Moves between points:
at | o e
Q813 | Q982 Q595
Q952 | Q981 Q759
Q19 | Q515 Q302
Q546 | Q735 Q503
Q179 | Q644 Q850
Q840 | Q684 Q701
Q726 | Q665 Q500
Q384 | Q846 Q40
Q563 | Q210 Q557
Q835 | Q228 Q546
Q557 | Q811 Q539
Q503 | Q362 Q578
Q739 | Q40 Q293
Q358 | Q206 Q474
Q135 | Q462 Q19
Q193 | Q462 Q686
Q614 | Q500 Q302
Q210 | Q614 Q193
Q497 | Q883 Q983
Q762 | Q119 Q308
Q811 | Q539 Q563
Q308 | Q978 Q512
Q667 | Q462 Q901
Q238 | Q40 Q990
Q610 | Q942 Q202
Q119 | Q308 Q474
Q412 | Q600 Q563
Q686 | Q384 Q238
Q302 | Q901 Q614
Q701 | Q813 Q982
Q983 | Q411 Q883
Q846 | Q982 Q610
Q600 | Q563 Q811
Q982 | Q595 Q412
Q975 | Q686 Q384
Q206 | Q762 Q119
Q883 | Q983 Q411
Q293 | Q879 Q726
Q578 | Q358 Q982
Q684 | Q701 Q813
Q228 | Q546 Q546
Q981 | Q759 Q835
Q644 | Q850 Q497
Q310 | Q474 Q595
Q673 | Q610 Q942
Q175 | Q557 Q135
Q884 | Q228 Q952
Q995 | Q175 Q135
Q411 | Q884 Q583
Q665 | Q500 Q680
Q537 | Q879 Q179
Q202 | Q210 Q990
Q500 | Q680 Q537
Q759 | Q835 Q228
Q978 | Q512 Q735
Q879 | Q179 Q644
Q901 | Q238 Q473
Q680 | Q901 Q879
Q990 | Q193 Q995
Q669 | Q557 Q995
Q40 | Q614 Q667
Q362 | Q578 Q358
Q473 | Q293 Q225
Q942 | Q202 Q210
Q850 | Q497 Q883
Q512 | Q460 Q840
Q462 | Q19 Q515
Q515 | Q942 Q175
Q474 | Q206 Q762
Q583 | Q952 Q981
Q460 | Q840 Q684
Q695 | Q846 Q673
Q595 | Q512 Q19
Q735 | Q578 Q362
Q539 | Q995 Q595
Q225 | Q40 Q665

The rows follow the links: the fewer symbols apart two points are, the more alike their rows tend to be.

Each row is also shifted at random along 6 hidden directions that mean nothing.

Some points, each with a row of numbers:
Q358: [147,-284,-67,-120,39,-239,82,146,-390,-146,-418,164,273,297,201,156,-248,133,146,155,-206,-515,455,255,94,702,-234,283,293,122,380,267,-245,-41,-139,-349,-80,-234,-455]
Q583: [-236,20,-9,21,-137,167,-73,131,110,-155,-235,-152,-1,6,40,121,34,-177,56,271,33,94,-421,-169,313,-280,321,89,3,225,-109,-133,-254,-177,313,186,-180,199,20]
Q981: [-521,-133,174,-45,-130,-415,9,-235,-48,125,-581,8,-40,-80,224,-97,-273,343,43,182,-258,25,-82,196,107,221,-286,150,-116,192,128,194,-13,-154,-388,-338,-49,-51,-211]
Q384: [575,467,27,-269,4,-481,-89,-262,-156,25,269,46,-362,-42,476,28,47,-138,206,-200,-146,30,143,187,110,-73,-203,-47,49,97,233,611,184,-39,-323,14,23,-285,-455]
Q978: [0,-58,-468,-120,-49,253,-84,186,-253,71,29,265,-232,178,59,189,-183,-211,55,143,37,-284,-24,16,163,-60,24,-16,-119,-3,148,20,-292,13,195,-22,48,13,-76]
Q193: [318,362,130,-117,8,-23,-60,128,242,-148,386,-201,74,3,33,311,456,-314,-83,-167,1,199,126,-137,106,-294,240,-48,197,182,-247,-171,101,203,282,289,-148,108,53]
Q883: [-279,117,279,187,-45,-418,174,-269,-116,110,-114,-10,57,48,-207,-250,167,467,46,-101,-407,154,276,306,-267,282,-242,-142,-118,-121,212,116,-107,-181,-527,-288,21,-52,-96]
Q228: [-301,-40,197,23,-201,-507,48,-39,-15,273,-223,-113,46,-157,131,27,-149,238,218,-33,-159,28,55,271,-23,128,-303,100,-48,214,88,73,66,-1,-294,-258,-120,-19,59]
Q293: [411,153,82,82,66,-200,-109,-161,37,23,162,-140,28,167,253,-88,-92,242,235,-233,112,-79,-93,103,-199,131,-118,0,171,292,60,179,214,-4,6,-41,-114,-287,-263]
Q474: [237,129,-145,-192,-17,34,-45,207,-300,-230,-52,44,53,341,125,312,48,-124,-87,11,-44,-265,-91,127,236,196,-135,265,248,347,49,236,-72,-126,167,24,-168,-251,-296]
Q990: [493,462,-159,-192,30,133,-216,-198,-69,80,615,-132,-421,-90,210,41,156,59,17,37,-80,-24,378,199,301,-424,65,-340,-248,-263,17,-32,-48,281,-385,54,-31,181,-65]
Q515: [-205,-165,-10,-219,49,41,-96,-8,103,-361,-406,-19,202,435,268,201,-112,279,-95,304,-83,-456,383,100,170,275,188,226,213,55,52,-192,-546,271,75,-314,-110,182,-386]
Q19: [365,-381,20,12,-83,116,99,-75,218,-127,-557,336,190,-221,-281,27,-8,-68,-522,316,-118,332,-161,-456,5,153,206,128,183,-66,-494,-37,103,155,181,-107,448,56,214]
Q840: [62,396,47,-270,-203,-558,-11,-122,66,145,-52,283,-349,121,221,143,-14,-224,-148,-438,35,112,-658,63,-254,-189,-427,343,131,360,-124,641,305,-43,155,-13,309,-425,-119]
Q665: [-47,-224,-86,199,110,449,17,150,336,-258,-40,-17,191,-121,-179,4,0,-257,-42,24,405,242,-591,-475,-170,-202,464,3,231,258,-492,-254,230,-83,746,465,-6,-59,260]
Q563: [-842,-380,-220,53,433,810,78,24,-84,-45,-164,-83,-192,-218,-136,-391,-198,-43,65,491,128,-276,186,-63,285,-168,273,-259,-433,-622,197,-499,-264,-23,-152,58,105,389,127]
Q811: [516,-219,243,1,199,175,94,168,-23,-98,-267,-143,170,-68,-77,-156,-20,-242,-92,157,87,-129,-77,-181,187,126,6,273,198,-164,99,16,138,2,11,-24,213,33,46]
Q500: [755,-44,84,-104,17,-440,-74,-354,-104,-128,-414,175,-32,116,428,-177,-433,333,80,-14,36,-157,-305,136,-183,450,-272,351,369,293,27,765,234,-112,-207,-257,195,-556,-523]
Q503: [468,-109,-146,122,-87,6,34,241,-111,206,274,18,-9,-234,-119,50,-64,-173,277,20,77,-88,241,37,-42,-68,59,-112,19,-157,55,-79,-12,144,-44,22,19,89,340]
Q942: [-524,19,-298,-479,62,204,-122,-90,-18,-586,-261,128,-252,179,493,151,-319,7,29,310,256,-521,-99,264,215,-141,308,336,103,-100,-69,267,-552,-34,116,167,-174,24,-391]
Q175: [-258,-7,236,70,72,-138,38,-232,-17,304,54,-150,57,30,-168,-176,100,567,-192,-24,-345,-20,641,308,-48,251,-386,-233,-247,-265,97,-373,68,353,-639,-514,68,171,114]

From each start, follow one symbol. Which point do you reach?
Answer with the point's name.
---
[255,-48,322,-44,-37,-243,61,95,234,-149,-324,-81,398,240,-73,239,238,66,-292,-41,-164,27,100,-82,-46,296,-42,297,415,287,-224,-140,37,281,187,-230,71,-12,-15]
o
Q462
---
[-71,-365,-93,-153,179,591,-114,168,159,-556,-142,-149,303,93,161,87,-144,-162,-55,417,285,-363,307,-276,357,-4,623,136,90,-368,47,-342,-487,56,295,201,-246,423,-151]
e
Q193
---
[211,424,-201,296,-1,301,-44,-108,-34,190,856,-128,-386,-195,-319,-240,214,111,183,-214,171,236,-267,205,-269,-584,111,-463,-276,-221,-234,-92,92,-54,-143,341,-9,7,498]
e
Q850
---
[534,275,460,37,-10,-587,-31,39,240,-34,200,-275,399,234,216,228,355,-65,93,-500,-40,197,197,-131,-183,249,-132,38,437,569,38,42,413,125,218,12,-234,-239,-304]
o
Q614
---
[-569,373,197,169,3,-423,184,-298,-88,137,191,-13,-172,-8,-208,-252,243,458,96,-331,-244,179,10,521,-474,32,-350,-167,-96,2,-31,188,59,-141,-467,-89,8,-236,90]
e
Q883
---
[350,-88,221,62,-211,-57,-118,309,135,-177,-275,-308,411,240,126,276,45,-179,183,183,14,-89,-162,-231,307,39,321,310,302,360,124,-129,-341,-107,401,31,-316,237,-119]
o
Q228
---
[-425,-56,211,-291,53,-380,105,-47,242,-447,-784,121,231,363,236,298,65,115,-215,95,-184,-170,-13,75,-60,394,2,468,541,520,-247,84,-182,191,314,-247,63,-203,-439]
e
Q515
---
[-334,198,28,-305,-46,-317,66,-117,38,-155,51,192,-194,-233,204,69,-34,-198,-79,-252,166,94,-213,156,-149,-171,-104,228,39,-44,-168,487,189,-137,-63,272,-2,-212,-39]
o
Q982
---
[1114,-379,35,269,-262,42,-62,404,0,220,134,-148,400,-227,-159,112,-117,-234,247,166,99,21,261,-339,162,69,250,-6,136,-146,124,-212,-69,128,109,-36,-62,323,398]
o
Q735
---
[-1067,316,94,13,-24,-161,98,-124,33,-77,-157,-95,-202,61,-75,-11,248,156,114,-2,-202,128,-273,318,-61,-231,5,-42,-99,246,-106,-29,-234,-217,-42,84,-150,-5,-35]
e
Q583
---
[138,-136,-121,-191,-120,-162,-79,0,-89,10,-407,312,-5,370,211,127,-249,-74,-137,34,-40,-231,-128,-127,35,254,-173,271,70,116,269,310,-194,-38,180,-267,192,-105,-419]
o
Q460
---
[263,489,-203,-246,-81,-35,-161,-3,-86,259,396,79,-516,208,144,132,67,-191,-89,-255,73,-138,-281,171,67,-426,-322,33,-152,54,62,220,75,187,18,-40,210,-97,7]
e
Q19
---
[36,-280,-107,365,173,420,-152,-116,77,194,299,-227,175,60,0,-231,-136,361,236,102,50,-27,560,-211,-6,106,229,-594,-363,-222,288,-647,-71,107,-87,-100,-230,306,-99]
o
Q293
---
[152,87,-56,44,105,-121,-155,-310,-79,38,133,-63,-154,202,349,-192,-270,468,272,-71,37,-232,45,272,-155,148,-165,-99,-13,114,170,163,35,10,-233,-191,-91,-242,-363]
o
Q901
---
[-608,-43,-103,-18,238,176,3,-17,262,-346,-269,-1,10,120,238,71,-54,-114,153,52,242,-41,-402,-191,-98,-53,326,38,247,482,-240,-125,41,-56,608,272,-109,-209,-276]
o
Q40
---
[-989,-120,256,-88,233,-367,128,-82,91,-166,-391,-74,306,259,296,61,116,176,155,-39,-315,-148,733,78,-43,497,-25,-73,51,152,402,-233,-225,19,-54,-241,-273,47,-607]
e
Q238
---
[-414,236,141,-86,-140,-391,-37,71,205,176,107,10,37,352,67,222,145,-115,-75,-501,31,43,-230,-2,-291,-62,-310,171,35,319,41,32,101,48,331,-47,-11,-95,-47]
o
Q840
---
[-281,-504,103,149,155,343,54,216,450,-431,-543,2,630,180,-99,228,164,-202,-159,307,37,109,177,-688,58,272,683,10,374,273,-235,-649,-211,143,816,103,-94,269,-144]
e
Q901
---
[-220,-195,-235,223,99,347,140,-213,-103,-112,-199,247,-179,-196,-292,-393,-142,225,46,345,-12,75,-128,1,-162,-31,313,-241,-172,-376,-76,52,-266,-215,-179,53,231,31,95]
o
Q850
